Below are the code and all the weights of a small trained network. Each question names an input and a target symbol and asks about switching units off, where a switched-off unit gives its printed mean instead of its output.

import numpy as np


def w(rows, s, z=0):
    codes = np.array(rows[::2]) - 128.0
    scale = np.full(codes.shape[1], s)
    scale[-1] = z or s
    return codes * scale


def f(y):
    return y / 2 * (1 + np.tanh(0.7978845608 * (y + 0.044715 * y**3)))


def softmax(a):
    e = np.exp(a - a.max(-1, keepdims=True))
    return e / e.sum(-1, keepdims=True)


def log_softmax(a):
    a = a - a.max(-1, keepdims=True)
    return a - np.log(np.exp(a).sum(-1, keepdims=True))


def net(x, mask):
    ids = ['βγεηθμπστφψω'.index(c) for c in x.split()]
    T = len(ids)
    res = E[ids] + P[:T]
    r = res
    for j in range(2):
        rows = slice(2 * j, 2 * j + 2)
        q, k, v = (r @ M[0][rows].T for M in (Q, K, V))
        z = softmax(np.where(np.tri(T) > 0, q @ k.T / 2**0.5, -1e9)) @ v
        o = O[0][rows]
        res = res + np.where(mask[j], z, o[:, -1]) @ o[:, :-1]
    y = f(res @ A[0][:, :-1].T + A[0][:, -1])
    res = res + np.where(mask[2:18], y, B[0][:, -1]) @ B[0][:, :-1]
    return log_softmax(res[-1] @ U[:, :-1].T + U[:, -1])


Q, K, V, O, A, B = {}, {}, {}, {}, {}, {}
E = w([
[93,68,155,128],'β',
[165,202,205,70],'γ',
[100,55,135,187],'ε',
[161,46,173,95],'η',
[102,127,157,110],'θ',
[231,59,156,165],'μ',
[71,200,163,249],'π',
[140,139,167,39],'σ',
[189,175,115,86],'τ',
[125,194,140,190],'φ',
[40,217,213,120],'ψ',
[69,198,139,222],'ω',
],0.015)
P = w([
[2,29,203,135],'0',
[150,128,156,180],'1',
[143,159,161,180],'2',
[125,165,151,152],'3',
[102,176,151,184],'4',
[101,145,153,151],'5',
[108,131,153,167],'6',
[134,146,176,139],'7',
],0.0078)
Q[0] = w([
[96,20,237,186],'head 1',
[74,102,197,231],'head 1',
[174,144,249,140],'head 2',
[132,76,73,201],'head 2',
],0.011)
K[0] = w([
[34,83,189,126],'head 1',
[7,37,123,117],'head 1',
[2,41,230,94],'head 2',
[106,214,75,134],'head 2',
],0.0071)
V[0] = w([
[168,50,119,110],'head 1',
[170,126,202,4],'head 1',
[75,254,66,164],'head 2',
[252,155,81,248],'head 2',
],0.0098)
O[0] = w([
[110,87,57,138,139],'head 1',
[42,144,113,10,116],'head 1',
[119,168,196,109,33],'head 2',
[236,113,99,114,2],'head 2',
],0.012,0.0072)
A[0] = w([
[145,169,148,80,103],'neuron 1',
[179,201,115,221,249],'neuron 2',
[8,94,148,127,140],'neuron 3',
[150,38,67,121,33],'neuron 4',
[93,98,71,90,192],'neuron 5',
[97,156,147,164,187],'neuron 6',
[133,109,164,254,26],'neuron 7',
[223,145,126,122,56],'neuron 8',
[129,61,100,122,162],'neuron 9',
[102,122,190,78,32],'neuron 10',
[120,73,89,150,148],'neuron 11',
[79,240,157,200,219],'neuron 12',
[60,143,25,100,97],'neuron 13',
[166,141,129,55,219],'neuron 14',
[153,66,115,140,254],'neuron 15',
[157,113,64,197,166],'neuron 16',
],0.0092,0.0047)
B[0] = w([
[78,152,217,254,128],'neuron 1',
[163,128,125,69,188],'neuron 2',
[147,131,112,208,248],'neuron 3',
[127,120,157,124,159],'neuron 4',
[202,184,87,167,166],'neuron 5',
[170,115,103,110,183],'neuron 6',
[105,191,159,119,208],'neuron 7',
[68,141,164,120,128],'neuron 8',
[123,179,158,98,166],'neuron 9',
[94,68,127,91,150],'neuron 10',
[81,186,114,128,175],'neuron 11',
[165,54,133,98,225],'neuron 12',
[162,113,96,117,167],'neuron 13',
[186,208,213,168,128],'neuron 14',
[127,153,62,86,185],'neuron 15',
[68,123,170,27,184],'neuron 16',
],0.0077,0.015)
U = w([
[162,125,185,128,84],'β',
[144,182,131,173,208],'γ',
[160,101,30,160,64],'ε',
[180,73,154,107,174],'η',
[189,189,156,153,153],'θ',
[187,14,76,3,145],'μ',
[92,2,188,146,4],'π',
[69,142,147,53,249],'σ',
[9,220,174,182,9],'τ',
[66,47,87,107,128],'φ',
[165,46,151,207,242],'ψ',
[98,127,128,208,19],'ω',
],0.0066,0.0038)

Each question gives the input, a string of symbols that net reads in full, and the target symbol t.
The units are the heads (2 rows each of Q, K, V and O) and the neurons (one row each of A and B). Each row of codes is followed by its name. A weight is (code - 128) times the scale printed after its matrix; where a second scale follows, it is the last column's (O, A, B and U).
mask holds one flag per unit, heads first, then neurons. A switched-off unit (its flag False) gives its mean, the last column of its rows in O or B, instead of its output. The means were averaged over made-up inputs and are rounded, as every weight is.
A unit's drop is (log p(t) with every unit on - log p(t) with that unit switched off) / (log p(t) with every unit on - log p(t) with every unit switched off).
The circuit of an input: a set's keep is (log p(t) with only the set's units on - log p(t) with every unit switched off) / (log p(t) with every unit on - log p(t) with every unit switched off). Starting from the 12 units with the biggest drops (on a tie, the unit counted first), units are removed one at a time, each time the one whose removal leaves the highest keep (on an exact tie, the one counted first), for as long as the keep stays at least 0.8.
circuit, biggest first: the units of the circuit, biggest drop first
most important unit: the unit with the biggest drop
top k neurons: the k neurons with the biggest drops, biggest first
heads that matter: for each layer, one digit per head in row order, 1 if its drop is at least 0.15 and else 0, layers parted by /
drop of u: that unit's drop, to one decimal
input π φ π, target θ: heads that matter	11
input η η π τ σ, target ε: heads that matter	01
input μ θ μ, target μ: circuit, biggest first	head 2; neuron 3
input η μ β, target ε: circuit, biggest first	head 1; neuron 5; head 2; neuron 3
input ψ φ σ β η, target π: heads that matter	11
input μ μ μ, target μ: circuit, biggest first	head 2; neuron 16
input θ θ π, target ψ: top 3 neurons	neuron 12; neuron 3; neuron 16
input ε μ η, target σ: top 2 neurons	neuron 16; neuron 3
input μ ε μ ε η φ, target μ: heads that matter	01
input μ θ ε ε φ, target μ: most important unit	neuron 2
input η σ σ, target ε: top 2 neurons	neuron 5; neuron 13
input ε η τ ε, target σ: top 4 neurons	neuron 16; neuron 3; neuron 7; neuron 12
input ψ η ψ ψ ε ε φ μ, target π: drop of neuron 12	0.2
input ψ τ φ μ η μ σ ψ, target π: top neuron	neuron 12
input η σ η, target ε: top 3 neurons	neuron 5; neuron 13; neuron 3
input η θ μ φ, target ε: drop of head 2	0.3
input η ψ θ, target ε: drop of neuron 13	0.2
input ψ σ η, target π: top 2 neurons	neuron 10; neuron 12
